[26, 1, -22, 5, 6, 0, 0, -1, 1, 12, -3, 9, 1, 1, 9, 2, 6, -2, 0, -5, -3, -4, -1, 0, -11, -8, -4, 13, -1, 9, 2, 17, 6, -5, 4, -17, -1, 5, 1, -4, -17, 5, -7, 8, 15, -1] -> (28)
[-1, 11, -22, -16, -2, 8, -5, -1, 3, 16, 8, -30, 30, 5, 19, -3, -5, 8, -10, 3, 3, -12, 0, 7, -8, -52, 2, -5, 16, 1, -5, -6, 9, -5, -10, 2, 0, -12, -9, 7, -21, -2, -20, -3, -15, -2] -> (28)
[16, -3, -12, 3, 3, 6, -12, -4, 3, 2, -10, 5, -5, 8, 16, -1, 0, 0, -2, -5, -3, -3, -4, 2, -6, -35, 0, -10, 1, 2, 7, 15, 1, -2, 14, -18, -14, 0, 10, 0, -21, 7, -10, -8, 13, -2] -> (28)
[6, 3, -8, 0, 4, -6, -5, 0, 4, 11, -5, -9, 3, -1, 10, 4, 9, -1, -2, 2, 0, -7, 0, -3, 2, -32, -6, 6, 8, 2, 8, -10, 3, -1, 0, -7, -1, -7, -1, 5, -38, -3, -9, -12, 17, -2] -> (25)
[7, 6, -8, -3, 1, 4, -14, -3, 5, 7, -6, -6, -8, 9, 5, -1, 5, 1, 8, -4, -5, -7, 0, 3, -8, -45, -5, -14, 2, -3, 3, 3, 1, -4, 0, -27, 1, -8, 5, 5, -20, 3, -18, -15, 9, -1] -> (27)
[15, 2, -7, 11, 3, 2, -8, -9, 4, 12, 4, 10, -9, 4, 19, 4, 4, 3, -5, -7, -7, -4, -3, -1, -16, -57, -5, -4, -2, 2, 5, 12, 4, -4, 7, -35, -2, -4, 6, -3, -27, 8, -1, -1, 2, -3] -> (28)
[-6, 11, -17, -13, 2, 9, 0, 3, 3, 6, 5, -33, 36, 7, 19, -2, -10, 2, -18, -2, 2, -5, 2, 5, -14, -68, 2, -8, 20, 1, -6, 3, 8, 0, 1, -5, 1, -9, 1, 4, -17, 8, -16, -7, -10, -7] -> (28)
[12, -2, -1, 15, 4, 3, -10, -2, 7, 7, -10, 5, -19, 6, 18, 2, 4, 2, -1, -3, -4, 0, -4, 4, -9, -36, -1, 1, -9, 3, 6, 12, 5, -4, 21, -31, -2, 4, 1, 1, -26, 11, 4, -10, 21, -3] -> (28)
[6, 4, 9, 13, -2, 6, 4, 3, -4, 0, 6, 10, 5, -2, 13, 3, -8, 1, -19, -11, -3, 1, -8, -4, -7, -37, -3, -1, 1, 2, 2, 4, 2, -2, 7, -13, -1, 9, -2, -3, -10, 7, 15, 9, 2, -4] -> (7)
[2, 11, -10, -4, 2, 0, -10, 1, 2, 7, -4, -16, 5, 8, 4, 2, -4, -5, 3, -14, -2, -7, -2, 2, -6, -68, -8, -19, 20, -2, 3, -9, 2, 1, -6, -19, -1, -11, 7, 7, -26, -1, -18, -23, 6, -2] -> (27)
[12, 1, -13, 6, 0, -1, 1, 0, 8, 11, -22, -7, -4, 5, 3, 3, 10, -6, 9, -4, -7, 5, 1, -9, -5, 13, 1, 7, 5, 0, 17, 8, 2, 2, 5, -14, 5, 1, 3, 1, -20, 4, -6, -3, 42, -1] -> (27)
[16, 10, -12, 10, 2, -1, 6, 5, 6, 17, -15, -16, 7, 6, 13, 1, 16, -5, 0, -8, -3, 2, -7, -8, -13, -9, -4, 12, 14, 9, 8, 9, 3, 2, 10, -22, 3, 0, 6, 2, -38, 4, -9, 0, 46, 4] -> (25)
[41, 1, -27, 10, -3, -5, -1, -3, 3, 8, -24, 11, -12, 9, 3, 3, 7, 1, 5, -4, -2, -5, 5, -1, -8, -11, -4, -3, -5, 0, 7, 15, 1, -5, 5, -21, -1, 5, 6, -4, -32, 14, -23, -6, 43, -1] -> (25)
[2, -5, -20, -2, 2, 9, -5, 1, -1, -3, -9, -21, 6, 1, 24, 0, -8, 6, -19, -2, 4, -12, -5, 14, -6, -66, -1, -17, 5, 0, 1, -3, 3, -11, 14, 2, -4, -5, 0, 8, -37, 2, -14, -30, 1, -6] -> (12)
[15, 7, -7, -7, 0, -1, 0, 0, 0, 9, 4, -6, 14, 1, 8, -3, -2, 0, -14, -2, 0, -2, 3, -7, -5, -42, -8, 0, 17, -2, 0, -2, 5, 3, -7, -8, -1, 2, 1, 3, -12, 0, -6, 0, 0, -5] -> (12)
[29, -3, -9, 16, -4, -9, 9, 1, -1, 9, 3, 17, -12, -6, 15, -1, -5, 3, -17, -1, 0, 0, 3, -5, 4, -7, -5, 19, -6, 4, 6, 0, 4, -8, 29, 1, 0, 4, 2, -2, -37, -2, 9, 9, 12, -3] -> (12)
[11, 2, -10, 3, 1, -5, -10, -2, 1, 4, -1, 1, -3, 6, 6, -3, 2, 0, 2, 3, -2, -5, 1, 2, -5, -36, -6, -7, 0, -1, 4, 1, 2, -4, -1, -13, 1, -3, -1, 5, -17, 0, -12, -6, -1, -2] -> (28)
[-1, 5, -5, 13, 5, 0, -6, 0, 4, 7, -17, -13, -11, -1, 16, 0, 20, -3, -1, -5, -5, 2, 0, -3, 1, -6, 6, 12, 0, 1, 8, -2, 1, 5, 19, -16, -3, -4, 4, 8, -44, 6, -5, -16, 37, -2] -> (25)
[30, -4, -27, 5, 3, 4, 3, 0, 6, -3, -31, 0, -13, 13, 4, 2, 2, 3, -1, 1, 0, -3, 3, 18, -6, 1, 2, -9, -8, 3, 3, 16, -5, -3, 18, -13, -12, 6, 1, 2, -17, 10, -15, -18, 44, -4] -> (12)
[3, 9, 21, 0, 0, 8, -11, -1, 2, 1, 11, 10, -4, 9, 12, 2, -9, -7, -5, -16, -11, 3, -7, -6, -19, -81, -7, -23, -5, 2, -6, 15, 2, -3, 2, -38, -3, -1, 4, -8, 2, 6, 7, 2, -24, 1] -> (7)
[24, 4, -18, 2, 1, -2, -11, -3, 4, 7, -10, 3, -10, 7, 12, -1, 2, 2, 0, 5, -3, -8, 4, -1, -6, -55, -9, -7, -1, 2, 7, -1, 1, -4, 7, -26, -17, -4, 2, 4, -38, 4, -15, -14, 14, -2] -> (28)
[20, 2, -11, 8, 2, 0, 1, 2, -1, 10, -6, -5, 2, 1, 15, 3, 1, 0, -12, -2, 0, -3, 1, -5, -3, -25, -12, 5, 4, 2, 3, 1, 2, 1, 4, -9, -2, 1, 4, 1, -30, 3, -2, -4, 19, 0] -> (12)
[32, -14, -13, 4, -2, -9, 7, -3, -6, -15, -11, 34, -14, -1, -15, 3, -22, 5, -3, 4, 7, -8, 17, 8, 11, 15, -12, -6, -17, 3, 1, -4, 0, -11, -1, 19, 0, 13, -5, -4, 10, -3, -6, 1, 1, 2] -> (7)
[28, 2, -11, 9, -3, -2, 8, 2, -2, 9, 2, 19, 7, -1, 20, 1, -9, 3, -19, -7, 2, -4, -1, -5, -6, -42, -11, 9, 4, 5, 4, 6, 4, -6, 8, -14, 1, 7, 3, -7, -27, 6, 0, 10, 10, -4] -> (7)
[26, -4, -20, 4, 1, -1, 1, 3, -1, 9, -13, 4, -1, 8, 0, -3, -3, 3, 2, -1, 1, -4, 5, 3, -7, -5, -4, 0, 0, 0, 0, 11, 1, -5, 0, -10, -1, 5, 2, -4, -8, 1, -18, 0, 17, 3] -> (28)
[17, -2, -11, 1, 4, -7, -4, 1, 3, 3, -11, 6, -12, 4, 2, 2, 4, -2, 8, 0, 0, -7, 4, 2, -4, -9, -7, -1, -3, 2, 2, 1, 3, -5, -2, -11, 0, -2, 8, 2, -18, -4, -13, -6, 17, -1] -> (28)
[11, 3, -9, 8, 1, 8, -6, -1, 5, 2, -11, -3, -5, 8, 26, 0, 0, -1, -16, -10, -6, -5, -8, 8, -10, -60, 3, -7, -1, 3, 6, 1, 5, -6, 24, -21, -7, -2, 4, 3, -35, 10, 0, -10, 20, -3] -> (28)
[14, -4, -20, 2, 4, 15, 1, 0, 9, -9, -30, -14, -4, 15, 12, -1, -9, -3, -12, -6, -1, 0, 1, 15, -3, -25, 5, -13, 3, 6, -2, 11, 4, 0, 21, -17, -3, 9, 3, 4, -17, 14, -4, -23, 36, -2] -> (9)
[16, -1, -21, -4, 0, 0, -4, 1, 6, 0, -25, -8, -3, 13, 5, -3, -3, -6, 1, -6, -3, -4, 5, 6, -10, -49, -7, -14, 11, -1, 4, 2, 1, -5, 2, -21, -2, -5, 3, 4, -40, 7, -28, -24, 42, -4] -> (27)
[22, -1, -20, 13, 4, -3, 0, 1, 4, 10, -5, -2, -2, 0, 26, 1, 9, 6, -13, -5, 8, -6, 1, 6, -4, -18, 0, 20, -4, 5, 9, 4, 6, -4, 23, -11, -2, 1, 4, 5, -50, 3, -7, -5, 25, -8] -> (12)
[16, -1, -13, 0, 0, 4, 4, 0, 3, -11, -15, 4, -1, 12, -12, 1, -8, 0, 3, -6, -1, -1, 4, 4, -7, -1, 0, -9, 0, 0, -2, 13, 1, -5, 4, -9, -2, 6, 13, -6, 6, 4, -7, -7, 17, -1] -> (9)
[27, 2, -33, 1, -4, 1, -2, 1, 11, 1, -22, 4, 1, 19, 6, -5, -7, -1, -8, 4, 0, -10, 5, 7, -11, -38, -5, -11, -3, 3, 3, 14, 6, -8, 10, -18, -4, 6, 5, -2, -29, 3, -26, -13, 27, -5] -> (28)
[7, 1, -8, 9, 2, 6, 11, 8, 5, -6, -33, -13, -3, 8, -1, 7, 0, -10, -3, -5, 6, -2, 2, 4, -4, 16, 6, 0, 4, 2, 7, 6, 2, 2, 14, -6, -1, 5, 2, 1, -18, 7, -3, -15, 56, 0] -> (25)
[25, 0, -18, 6, 1, -2, 1, 0, 1, 1, -11, 10, -6, 10, 3, -8, 0, 3, 1, -5, -2, -4, 0, 0, -7, -18, -4, -6, 3, 2, 3, 18, 0, -6, 9, -19, -2, 3, 5, -6, -10, 5, -13, -2, 18, 0] -> (28)
[21, 1, -18, 7, 1, 7, -9, -1, 0, 1, -16, -1, -8, 4, 12, -3, -1, 2, -8, -2, -1, -7, 2, 10, -5, -51, -3, -16, -4, 0, 3, 5, 5, -4, 15, -21, -7, 1, 3, 3, -31, 6, -15, -18, 16, -3] -> (28)
[0, 6, 5, 5, 1, 4, -20, -5, 2, 8, 2, -2, -15, 5, 16, 1, 13, -1, 11, -8, -9, -1, -7, -1, -14, -72, -1, -14, -1, 4, 6, 8, 4, -3, 11, -40, 0, -8, 7, 0, -22, 7, -7, -11, -1, -1] -> (28)

[12, 1, 0, 6, 0, 7, -14, 8, -2, 2, 6, -5, -10, -5, -2, -9, -2, 3, -2, 1, 19, -5, -1, -14, -8, -10, -3, 3, -6, 0, 3, 7, 4, 5, 1, 4, -4, -7, -3, -4, 3, -3, 0, 5, -6, -3] -> <43>
[-1, 0, 3, -3, -3, -12, 5, -2, 3, 2, -4, 9, 2, 0, -2, -5, -4, 2, 3, -1, -2, 3, -4, -1, -4, 7, 0, 0, 3, 6, 4, -9, 4, -3, -6, 3, 0, 21, 0, 2, -3, 5, -6, 2, 1, 0] -> <33>
[-4, -4, 16, -5, -4, -10, 4, -5, 6, 2, -10, 8, 4, 3, 2, -10, 7, -9, 1, 3, -4, -1, -6, -3, -2, 15, -3, 2, 0, 2, 8, -6, 7, 4, -8, 7, -2, 21, 0, 8, -1, 2, -18, -4, 2, 2] -> <33>
[0, 12, -12, 0, 0, -9, -1, 2, 6, 4, -1, -3, 3, 1, -6, -2, -5, 6, 2, 0, 8, -1, -7, 1, -4, 8, -1, 0, 2, 6, 3, 1, 6, 7, -3, -4, -8, 31, -2, 3, -5, 6, -4, 3, -2, 0] -> <39>
[1, -6, 6, -9, -7, -6, 0, -6, 6, -1, -4, 0, 1, 1, -2, -10, 2, -9, -1, 1, 7, 2, -6, -10, -6, 11, -1, 3, -2, 8, 9, -8, 5, 0, -6, 14, 0, 21, 0, 1, -1, 2, -12, -4, 0, -1] -> <33>
[-4, 1, -10, 4, 0, -5, -2, 2, 2, 1, 2, -14, -8, 0, -5, -2, 0, 3, 1, 0, 17, 2, -4, -4, -2, 16, -2, 1, 0, 12, 4, 0, 1, 3, -8, 7, -4, 22, -1, 3, -3, 4, -4, 0, 1, 0] -> <39>
[5, 2, -2, -4, -6, 7, -10, 5, 0, 0, -4, -8, -2, 0, -3, -9, 3, 0, -3, -2, 3, -9, -2, 0, -1, 3, -3, 2, 0, -8, 0, 12, 4, 3, -1, -6, -5, 6, 2, -1, 2, 1, 0, 2, -2, -4] -> <43>
